[[414 647 513 395 428 631 701]
 [606 895 541 668 709 572 645]
 [564 475 326 398 485 650 801]
 [316 445 345 406 298 702 653]
 [212 676 523 504 558 631 675]] ==> 316

[[541 676 502 648 481 556 338 272 499 740 422 598 616 317]
 [355 411 666 309 548 410 598 455 438 448 681 790 474 360]
 [301 656 745 405 754 496 656 549 302 500 234 545 515 796]
 [565 569 607 864 376 507 621 653 316 325 514 522 359 448]
 [807 685 581 310 498 547 262 266 347 385 594 350 508 634]
 [365 669 674 376 781 475 312 547 356 615 766 333 371 352]
 [424 677 524 444 368 470 398 373 680 730 331 726 260 579]
 [481 280 772 635 466 553 745 264 709 673 730 228 318 659]
 [763 391 325 403 739 532 740 374 181 670 261 539 254 542]
 [394 614 296 696 661 643 418 382 317 433 655 371 451 494]] ==> 763

[[ 156  561  325 -114  313 -256  322]
 [-377  857  -17   -5  348 -820   95]
 [ 628   39  218  205  275  506  321]
 [ -32  311  174  359  257   46  149]
 [ 268   -2  371  414  144  383   71]
 [ 293 -194  141  554  307  926  118]] ==> 268

[[ 346  584 -184  362  453  759 -284   56  804   19  315   42  502  654
   618  107]
 [ 398  273  -32  437  173 -275 -331  139 -223 -327  -86  775  655  152
   484  215]
 [ 160  385   27  368  344  508  238   17  103  -78 -231  140  -89  845
   105 -330]
 [ 334  219 -182   42  -80  217   32 -125 -470  162   65 -537  270  322
   155  187]
 [ 225  907  209  302  239 -125  249 -284 -270   26  -67   20   72   42
   457 -332]
 [ 207  246  367 -360  296  293  517  284 -118   75 -130   77  -17   83
   -22  315]] ==> 225

[[-11   9  -4  -1  10   2 -25   3  -1 -33  -8  -4  24   1]
 [ 19 -20 -25   3 -23 -27  12 -15  -3   8 -10 -16 -23  -1]
 [ 10  33 -20   5  28 -19 -20 -21 -13 -31  -4  -2  -7  -3]
 [-17  26 -16  -7  17 -19  -8 -17  10  -6  16  17   1  -2]
 [-11  16  22  -8  27  23  -8   9 -15 -10  17  23 -15  -3]
 [-17   3 -19  -8  12 -23 -21 -27   3 -17  24  31 -12  -5]
 [ 25 -12   6  16 -14   7  -9   0 -14 -12   1  -5 -25  14]
 [ -2 -19  12   6 -27  10   4   0  -8  23 -16 -21 -30   8]] ==> 25

[[503 650 597 834 455 239]
 [341 739 668 621 779 605]
 [421 727 668 533 701 347]
 [684 509 609 684 418 467]
 [562 656 644 499 779 605]
 [532 634 577 834 466 231]
 [684 504 557 751 352 239]
 [356 739 604 745 602 119]
 [640 517 531 750 386 312]
 [612 524 544 643 364 119]] ==> 640

[[158 499 529 201 292 319 318 294 209]
 [270 504 951 713 328 219 169 310 402]
 [784 313 136 327 432 461 569 223 205]
 [530 340 222 266 718 291 401 546 308]
 [177 547 557 414 287 495 226 386 476]
 [469 187 311 372 478 377 366 325 325]
 [568 358 249 402 398 409 496 239 258]
 [557 137 193 139 326 250 369 201 196]
 [395 456 397 660 300 388 539 318 328]
 [315 599 423 649 180 175 354 364 173]
 [239 452 475 192 359 364 386 425 402]] ==> 315

[[ 16  -1 -10  -2  -7  20  26   7  16   4 -19]
 [ 10  -3 -12   1   3  20  29   6  16   1 -17]
 [  9  -3 -12   2   6  20  30   6  16   0 -17]
 [ 26   1   2  -5 -19  11  12   9   5   2 -27]
 [ 26 -33   8  -3  -6   1  -8  -7 -13  -7  -4]
 [-23   5   7  -6  21  -4  -5  10  23  11 -16]
 [-24  21  10 -18   7   1  -4  -8   9 -16  16]
 [-14   1  -5   6  28   4  14   7  10   1 -27]
 [-23  18   7   1 -11 -14   4 -23  -9   3  16]
 [-26  22   7  -5  -8 -10   2 -23  -8  -5  14]
 [  8  -4 -12   2   7  20  30   6  16  -1 -17]] ==> -26
---
array([ 12, -31,   4, -32, -16]) gives 12, -16

array([-27,  -2,   6,   3, -14,   1,   3]) gives -27, 3

array([[  3,  -4,   5,  -6],
       [-32,  18,  30,   2]]) gives 3, 2

array([[-29,   8,  -7,  -1, -14],
       [-29,   9,  -5,   2,   9]]) gives -29, 9

array([[ 11,  12,  -7,  26,  -2],
       [-19, -22,  28, -35,  25]]) gives 11, 25

array([[-32, -18, -22, -33],
       [  6,  20, -11,  19],
       [-11,  17, -24,   8]]) gives -32, 8
---
Input:
[[ -6  -5 -11  -4]
 [-20  -1 -14 -22]
 [ 26  13  13  30]]
Output: -5

Input:
[[-22 -34 -23  30  -4]
 [-22 -34 -23  25  -4]
 [-20 -34 -23  30 -20]]
Output: -34

Input:
[[25 22  5 -5]
 [31 15  3  8]
 [17 24  0  3]]
Output: 22

Input:
[[-27   5 -14  -6]
 [-21   4 -14  -4]
 [-21 -12 -20  18]]
Output: 5

Input:
[[-20  -2  -2 -19  14  -8  -6]
 [  1  -9   2   5  12  27   9]
 [ -5 -11 -26  -3  13  -8  -7]]
Output: -2

Input:
[[-21   4  -5  -5  18]
 [-10  -8  12 -27 -16]
 [ 14  30 -13  -2  12]]
Output: 4

Input:
[[-12  13 -14 -24  22 -27]
 [  4  15   4  10 -30   6]
 [-14   4  -3  -7  10 -10]]
Output: 13
---
[[ -2  21  -1  10  22]
 [  4 -10   9  33  -2]] ⇒ 10

[[ 11  -4  30  24  -7]
 [-16 -15  -9  28 -10]
 [-26 -14   5  -2  28]] ⇒ 28

[[ 16  -1  22 -13   2   8  -4]
 [  4  -6  31 -12   1   9  -4]
 [ 14   1  21 -12   5   8  -3]] ⇒ 9

[[-32  16  28  25]
 [ 25  32 -17  34]
 [ 16 -30  -7 -28]] ⇒ -17

[[-18   9 -12  27   1 -29]
 [ -4  20  20  -2  -6  -6]
 [ -8  -5   9   5  16  -1]] ⇒ -6

[[ 32  12   6  36  31]
 [ 35 -12   1 -23 -17]
 [ 12 -12  34  19 -31]] ⇒ -23

[[-17  11   2  10  -2   9  -4]
 [ 34   5 -11 -17   2 -11 -18]
 [  6   2  -2  -2  -5  -3  -9]] ⇒ -11

[[ 26  14  25  30  19  14]
 [-18 -14  14  -3 -12 -23]
 [  6  24 -14   7 -13   2]] ⇒ -12

[[-15 -26 -20   6]
 [-14 -25 -21   6]] ⇒ -20
---
[[177  41 213 140 178 236]
 [ 70   7 144  95  58 120]] -> 178

[[-236  274 -427 -394 -379   51   33]
 [-496  113 -368  272 -253  -21  -50]
 [-193 -713 -605  969 -511 -407 -502]] -> -21

[[3744 2429 3651 8122 4402 4450 8110]
 [2656 4583 8020 7366 5934 2310 7783]] -> 4450

[[3720 4805 5222 9374 2303]
 [8403 8309 7391 3602 8190]
 [6898 5952 4151 8967 2898]] -> 3602

[[4584 3023 5172 9718]
 [3436 5451 1406 2336]
 [9362 5835 5153 3341]] -> 1406

[[ 99  57 104 127]
 [142 101 217 154]
 [141 240 165 226]] -> 217

[[-568 -145 -262 -229 -565 -532 -381]
 [-611  361 -484 -330 -561 -613 -514]
 [-619  553 -501 -446 -566 -619 -579]] -> -613

[[ 141  269 -621  162]
 [  63  815  435 -394]
 [-185  330  446 -360]] -> 435

[[-628  418  304  774  278]
 [ 101   -8  312  174   43]] -> 774

[[178 358 884 903 334 170]
 [313 859 931 394 169 173]] -> 334
